Below is a small trained network, with its code and all its weights. Each question gives an input and a target symbol and asks what happens when units are switched off, that is, made to give their printed mean instead of their output.

import numpy as np


def w(rows, s, z=0):
    codes = np.array(rows[::2]) - 128.0
    scale = np.full(codes.shape[1], s)
    scale[-1] = z or s
    return codes * scale


def norm(h):
    return h / np.sqrt((h * h).mean(-1, keepdims=True) + 1e-5)


def f(y):
    return np.maximum(y, 0)


def softmax(a):
    e = np.exp(a - a.max(-1, keepdims=True))
    return e / e.sum(-1, keepdims=True)


def log_softmax(a):
    a = a - a.max(-1, keepdims=True)
    return a - np.log(np.exp(a).sum(-1, keepdims=True))


def net(x, mask):
    ids = ['Σαγδζηθμφ'.index(c) for c in x.split()]
    T = len(ids)
    res = E[ids] + P[:T]
    u = 0
    for l in range(3):
        r = norm(res)
        for j in range(2):
            rows = slice(3 * j, 3 * j + 3)
            q, k, v = (r @ M[l][rows].T for M in (Q, K, V))
            z = softmax(np.where(np.tri(T) > 0, q @ k.T / 3**0.5, -1e9)) @ v
            o = O[l][rows]
            res = res + np.where(mask[u + j], z, o[:, -1]) @ o[:, :-1]
        u += 2
        y = f(norm(res) @ A[l][:, :-1].T + A[l][:, -1])
        res = res + np.where(mask[u : u + 4], y, B[l][:, -1]) @ B[l][:, :-1]
        u += 4
    return log_softmax(norm(res)[-1] @ U[:, :-1].T + U[:, -1])


Q, K, V, O, A, B = {}, {}, {}, {}, {}, {}
E = w([
[95,204,184,108],'Σ',
[60,210,158,116],'α',
[2,56,196,16],'γ',
[227,219,142,192],'δ',
[217,218,159,176],'ζ',
[209,218,167,175],'η',
[242,210,72,214],'θ',
[193,216,189,154],'μ',
[115,183,234,87],'φ',
],0.0026)
P = w([
[100,134,171,254],'0',
[41,172,133,184],'1',
[117,106,197,211],'2',
[84,185,123,146],'3',
[145,110,178,172],'4',
[109,191,115,117],'5',
[167,110,171,146],'6',
[124,192,115,86],'7',
[186,100,177,117],'8',
[143,198,113,48],'9',
[197,92,184,85],'10',
[151,195,125,33],'11',
],0.0043)
Q[0] = w([
[126,10,108,215],'0.h1',
[180,244,245,56],'0.h1',
[46,167,13,148],'0.h1',
[177,179,126,136],'0.h2',
[115,73,115,87],'0.h2',
[84,120,84,129],'0.h2',
],0.011)
K[0] = w([
[46,181,102,170],'0.h1',
[216,106,102,24],'0.h1',
[126,44,207,246],'0.h1',
[167,141,127,106],'0.h2',
[78,104,114,115],'0.h2',
[95,150,120,141],'0.h2',
],0.012)
V[0] = w([
[121,241,253,100],'0.h1',
[197,124,82,253],'0.h1',
[47,147,28,139],'0.h1',
[52,79,156,139],'0.h2',
[136,199,101,163],'0.h2',
[120,79,156,111],'0.h2',
],0.005)
O[0] = w([
[3,97,99,187,253],'0.h1',
[157,48,230,89,120],'0.h1',
[97,218,141,19,90],'0.h1',
[224,162,45,129,134],'0.h2',
[125,163,203,116,167],'0.h2',
[136,114,64,142,111],'0.h2',
],0.0046,0.0056)
A[0] = w([
[180,113,96,238,24],'0.n1',
[150,224,134,176,8],'0.n2',
[156,97,145,203,202],'0.n3',
[203,3,184,133,124],'0.n4',
],0.004,0.0013)
B[0] = w([
[62,122,253,89,181],'0.n1',
[97,205,171,176,194],'0.n2',
[82,103,46,97,255],'0.n3',
[92,220,52,90,202],'0.n4',
],0.0037,0.0018)
Q[1] = w([
[202,138,121,162],'1.h1',
[144,162,178,144],'1.h1',
[253,134,84,159],'1.h1',
[95,246,135,144],'1.h2',
[136,49,114,126],'1.h2',
[104,169,157,164],'1.h2',
],0.0065)
K[1] = w([
[28,3,111,113],'1.h1',
[138,94,159,80],'1.h1',
[16,11,80,136],'1.h1',
[185,124,4,99],'1.h2',
[93,135,224,162],'1.h2',
[200,141,76,97],'1.h2',
],0.0054)
V[1] = w([
[153,27,90,168],'1.h1',
[133,129,127,135],'1.h1',
[83,105,150,77],'1.h1',
[165,211,116,147],'1.h2',
[92,3,137,106],'1.h2',
[93,197,89,158],'1.h2',
],0.0041)
O[1] = w([
[61,79,231,158,11],'1.h1',
[123,124,126,124,128],'1.h1',
[177,207,122,188,156],'1.h1',
[41,22,151,66,88],'1.h2',
[215,229,103,220,140],'1.h2',
[121,191,194,5,252],'1.h2',
],0.0027,0.002)
A[1] = w([
[175,139,191,229,247],'1.n1',
[182,77,3,79,207],'1.n2',
[133,123,123,131,92],'1.n3',
[52,174,154,145,62],'1.n4',
],0.005,0.0014)
B[1] = w([
[95,89,61,70,208],'1.n1',
[253,100,135,232,143],'1.n2',
[129,129,127,124,128],'1.n3',
[139,52,138,106,252],'1.n4',
],0.0054,0.0044)
Q[2] = w([
[71,95,141,170],'2.h1',
[98,69,99,227],'2.h1',
[148,111,35,161],'2.h1',
[168,6,174,176],'2.h2',
[32,99,119,189],'2.h2',
[255,124,151,109],'2.h2',
],0.0058)
K[2] = w([
[142,197,84,131],'2.h1',
[120,173,11,146],'2.h1',
[51,105,76,133],'2.h1',
[254,114,120,145],'2.h2',
[117,65,222,4],'2.h2',
[196,157,81,237],'2.h2',
],0.0059)
V[2] = w([
[112,243,174,99],'2.h1',
[181,60,144,5],'2.h1',
[26,31,129,49],'2.h1',
[110,143,154,46],'2.h2',
[110,138,20,130],'2.h2',
[97,198,123,78],'2.h2',
],0.0031)
O[2] = w([
[111,86,24,150,112],'2.h1',
[73,153,155,228,81],'2.h1',
[253,209,97,114,253],'2.h1',
[155,128,68,124,150],'2.h2',
[144,184,189,201,111],'2.h2',
[125,124,72,174,128],'2.h2',
],0.0034,0.0042)
A[2] = w([
[175,116,179,80,32],'2.n1',
[183,155,188,104,95],'2.n2',
[95,215,186,254,83],'2.n3',
[64,117,76,104,4],'2.n4',
],0.005,0.0041)
B[2] = w([
[93,179,118,187,200],'2.n1',
[134,226,147,117,250],'2.n2',
[170,254,122,230,253],'2.n3',
[120,213,222,172,213],'2.n4',
],0.0054,0.00068)
U = w([
[83,148,170,159,239],'Σ',
[80,160,92,62,112],'α',
[185,158,51,145,203],'γ',
[175,78,160,95,79],'δ',
[153,68,149,129,92],'ζ',
[145,77,141,135,73],'η',
[217,162,204,68,85],'θ',
[114,69,130,179,53],'μ',
[75,98,93,251,2],'φ',
],0.013,0.0084)

Each question gives the input, a string of symbols that net reads in full, and the target symbol t.
The units are the heads (3 rows each of Q, K, V and O) and the neurons (one row each of A and B). Each row of codes is followed by its name. A weight is (code - 128) times the scale printed after its matrix; where a second scale follows, it is the last column's (O, A, B and U).
mask holds one flag per unit, layer by layer, with each layer's heads first. A switched-off unit (its flag False) gives its mean, the last column of its rows in O or B, instead of its output. The means were averaged over made-up inputs and are rounded, as every weight is.
A unit's drop is (log p(t) with every unit on - log p(t) with that unit switched off) / (log p(t) with every unit on - log p(t) with every unit switched off).
The circuit of an input: a set's keep is (log p(t) with only the set's units on - log p(t) with every unit switched off) / (log p(t) with every unit on - log p(t) with every unit switched off). Starting from the 12 units with the biggest drops (on a tie, the unit counted first), units are removed one at a time, each time the one whose removal leaves the highest keep (on an exact tie, the one counted first), for as long as the keep stays at least 0.8.
units of the circuit, in order: the units of the circuit, biggest drop first
top k neurons: the k neurons with the biggest drops, biggest first
top k neurons in layer l: the k neurons of layer l with the biggest drops, biggest first
drop of u: that unit's drop, to one decimal
input γ ζ ζ Σ γ α Σ η, target Σ: units of the circuit, in order -> 0.h1; 0.h2; 1.h2
input Σ δ θ Σ δ θ γ η θ α φ, target Σ: units of the circuit, in order -> 0.h1; 1.n1
input θ γ γ γ θ γ Σ, target γ: units of the circuit, in order -> 0.h1
input θ α γ θ, target α: top 2 neurons -> 1.n1; 1.n4
input γ ζ γ δ μ θ η μ γ μ α φ, target Σ: units of the circuit, in order -> 0.h1; 0.h2; 1.n1
input γ μ η Σ α μ θ γ, target θ: top 2 neurons -> 1.n1; 0.n3
input φ ζ Σ φ φ φ θ θ Σ φ α, target Σ: units of the circuit, in order -> 0.h1; 2.n4
input θ γ γ μ θ η γ φ, target γ: top 2 neurons -> 1.n1; 2.n3
input γ γ Σ γ α η φ ζ, target Σ: units of the circuit, in order -> 0.h2; 0.h1; 1.h2
input δ γ δ Σ δ, target Σ: units of the circuit, in order -> 0.h1; 0.h2
input μ η γ η Σ γ γ ζ γ φ θ, target φ: units of the circuit, in order -> 0.h1; 0.h2
input α γ Σ θ, target Σ: units of the circuit, in order -> 0.h2; 0.h1; 1.h2
input γ θ θ Σ γ θ Σ α Σ, target Σ: top 2 neurons -> 2.n4; 1.n1
input α γ α, target γ: units of the circuit, in order -> 0.h1; 0.h2
input μ ζ Σ α γ, target α: units of the circuit, in order -> 0.h1
input γ θ α μ, target α: top 2 neurons -> 1.n4; 2.n3
input Σ γ γ φ γ γ φ φ Σ θ γ δ, target Σ: units of the circuit, in order -> 0.h2; 2.h2; 0.n2; 2.h1
input φ ζ α Σ α ζ, target α: top 3 neurons in layer 1 -> 1.n4; 1.n1; 1.n2
input Σ ζ μ ζ μ α φ, target α: top 2 neurons -> 1.n4; 1.n2
input α γ Σ ζ γ ζ φ θ γ α φ, target α: top neuron -> 1.n2
input α ζ Σ Σ φ μ, target φ: drop of 0.h1 -> 1.5
input Σ γ μ γ α γ Σ φ α γ Σ γ, target γ: drop of 1.n2 -> 0.4
input θ φ θ Σ θ α ζ, target α: drop of 2.h2 -> 0.4
input δ φ η Σ θ θ γ θ γ θ γ, target θ: top 2 neurons in layer 1 -> 1.n1; 1.n2
